Here is a tiny trained network, its code and every weight. The questions are about switching its units off for an input and a target symbol, where a switched-off unit gives its printed mean instead of its output.

import numpy as np


def w(rows, s, z=0):
    codes = np.array(rows[::2]) - 128.0
    scale = np.full(codes.shape[1], s)
    scale[-1] = z or s
    return codes * scale


def norm(h):
    return h / np.sqrt((h * h).mean(-1, keepdims=True) + 1e-5)


def f(y):
    return np.maximum(y, 0)


def softmax(a):
    e = np.exp(a - a.max(-1, keepdims=True))
    return e / e.sum(-1, keepdims=True)


def log_softmax(a):
    a = a - a.max(-1, keepdims=True)
    return a - np.log(np.exp(a).sum(-1, keepdims=True))


def net(x, mask):
    ids = ['βγεζηθλμξπστφψω'.index(c) for c in x.split()]
    T = len(ids)
    res = E[ids] + P[:T]
    r = norm(res)
    for j in range(3):
        rows = slice(2 * j, 2 * j + 2)
        q, k, v = (r @ M[0][rows].T for M in (Q, K, V))
        z = softmax(np.where(np.tri(T) > 0, q @ k.T / 2**0.5, -1e9)) @ v
        o = O[0][rows]
        res = res + np.where(mask[j], z, o[:, -1]) @ o[:, :-1]
    y = f(norm(res) @ A[0][:, :-1].T + A[0][:, -1])
    res = res + np.where(mask[3:15], y, B[0][:, -1]) @ B[0][:, :-1]
    return log_softmax(norm(res)[-1] @ U[:, :-1].T + U[:, -1])


Q, K, V, O, A, B = {}, {}, {}, {}, {}, {}
E = w([
[73,136,160,105],'β',
[162,125,60,112],'γ',
[98,123,169,187],'ε',
[131,120,58,117],'ζ',
[142,110,4,139],'η',
[32,248,97,100],'θ',
[158,174,105,145],'λ',
[179,34,144,128],'μ',
[161,66,58,118],'ξ',
[113,116,126,80],'π',
[185,160,253,122],'σ',
[137,70,59,84],'τ',
[81,92,66,224],'φ',
[135,156,117,139],'ψ',
[79,143,137,203],'ω',
],0.025)
P = w([
[229,145,142,166],'0',
[27,202,27,65],'1',
[80,252,44,161],'2',
[45,147,39,144],'3',
[71,199,62,116],'4',
[87,179,43,115],'5',
[61,141,65,97],'6',
[43,110,129,88],'7',
[66,140,76,116],'8',
[97,129,75,123],'9',
[62,85,78,104],'10',
[59,108,119,131],'11',
[73,109,123,125],'12',
],0.011)
Q[0] = w([
[42,193,51,132],'h1',
[34,111,34,194],'h1',
[60,253,43,218],'h2',
[108,34,144,121],'h2',
[150,120,33,37],'h3',
[154,133,245,189],'h3',
],0.0075)
K[0] = w([
[62,200,3,196],'h1',
[163,55,4,161],'h1',
[255,120,120,151],'h2',
[92,163,37,28],'h2',
[244,167,205,120],'h3',
[3,101,128,148],'h3',
],0.0091)
V[0] = w([
[75,152,96,160],'h1',
[94,133,64,160],'h1',
[135,181,167,119],'h2',
[47,59,168,106],'h2',
[104,166,174,224],'h3',
[177,148,100,251],'h3',
],0.015)
O[0] = w([
[85,102,153,202,223],'h1',
[138,115,110,194,255],'h1',
[93,185,190,113,114],'h2',
[102,81,76,38,59],'h2',
[48,46,244,95,161],'h3',
[144,5,208,147,194],'h3',
],0.011,0.01)
A[0] = w([
[79,251,110,104,69],'n1',
[70,182,132,94,2],'n2',
[206,156,152,225,106],'n3',
[98,190,83,74,37],'n4',
[171,66,57,64,84],'n5',
[103,64,212,199,95],'n6',
[211,65,153,66,93],'n7',
[36,216,119,128,131],'n8',
[107,88,94,163,61],'n9',
[142,218,154,155,204],'n10',
[105,86,138,164,179],'n11',
[199,175,192,142,93],'n12',
],0.012,0.0082)
B[0] = w([
[31,158,246,119,147],'n1',
[74,49,78,43,130],'n2',
[131,48,63,64,190],'n3',
[82,150,113,46,133],'n4',
[121,115,69,92,145],'n5',
[92,132,94,46,246],'n6',
[176,156,231,40,140],'n7',
[12,165,152,105,176],'n8',
[86,55,187,221,155],'n9',
[195,98,141,53,191],'n10',
[80,114,59,97,236],'n11',
[127,111,193,233,136],'n12',
],0.011)
U = w([
[122,135,127,119,123],'β',
[102,35,134,53,116],'γ',
[111,151,145,107,137],'ε',
[186,148,54,115,136],'ζ',
[140,100,126,150,68],'η',
[59,205,163,142,75],'θ',
[118,83,185,106,23],'λ',
[193,84,111,16,112],'μ',
[194,91,115,144,124],'ξ',
[72,179,119,181,94],'π',
[177,140,249,108,254],'σ',
[126,234,60,93,199],'τ',
[128,81,119,207,25],'φ',
[95,106,163,121,92],'ψ',
[104,57,255,192,198],'ω',
],0.0098,0.0065)

Each question gives the input, a string of symbols that net reads in full, and the target symbol t.
The units are the heads (2 rows each of Q, K, V and O) and the neurons (one row each of A and B). Each row of codes is followed by its name. A weight is (code - 128) times the scale printed after its matrix; where a second scale follows, it is the last column's (O, A, B and U).
mask holds one flag per unit, heads first, then neurons. A switched-off unit (its flag False) gives its mean, the last column of its rows in O or B, instead of its output. The means were averaged over made-up inputs and are rounded, as every weight is.
A unit's drop is (log p(t) with every unit on - log p(t) with that unit switched off) / (log p(t) with every unit on - log p(t) with every unit switched off).
The circuit of an input: a set's keep is (log p(t) with only the set's units on - log p(t) with every unit switched off) / (log p(t) with every unit on - log p(t) with every unit switched off). Starting from the 12 units with the biggest drops (on a tie, the unit counted first), units are removed one at a time, each time the one whose removal leaves the highest keep (on an exact tie, the one counted first), for as long as the keep stays at least 0.8.
circuit, biggest first: the units of the circuit, biggest drop first
k most important neurons: the k neurons with the biggest drops, biggest first
heads that matter: for each layer, one digit per head in row order, 1 if its drop is at least 0.15 and else 0, layers parted by /
drop of u: that unit's drop, to one decimal
input ω β ε β ω ω ω ζ, target ω: circuit, biggest first => [h3]
input β λ ψ σ, target σ: heads that matter => 100
input ψ μ ω ω ξ β π π ψ, target ω: heads that matter => 010
input ψ π φ ψ ψ σ η ψ π μ, target μ: heads that matter => 100
input π β β γ τ π ω τ, target τ: heads that matter => 001
input ζ η π ξ τ η ω ε ω ω γ π μ, target μ: 2 most important neurons => [n7; n5]
input ω τ π ω λ, target γ: circuit, biggest first => [h3; n3]
input ω ξ ψ, target γ: 2 most important neurons => [n6; n3]
input ζ τ ξ τ τ τ π σ τ ω, target τ: heads that matter => 001
input ψ ω π, target ω: heads that matter => 011
input ψ ε τ η, target ω: drop of n9 => 0.0
input π ε τ ω ξ σ λ, target τ: drop of n10 => 0.2
input π π β ω μ ξ, target τ: drop of h3 => 1.0
input ψ π π φ ξ ω τ λ, target ω: most important neuron => [n12]
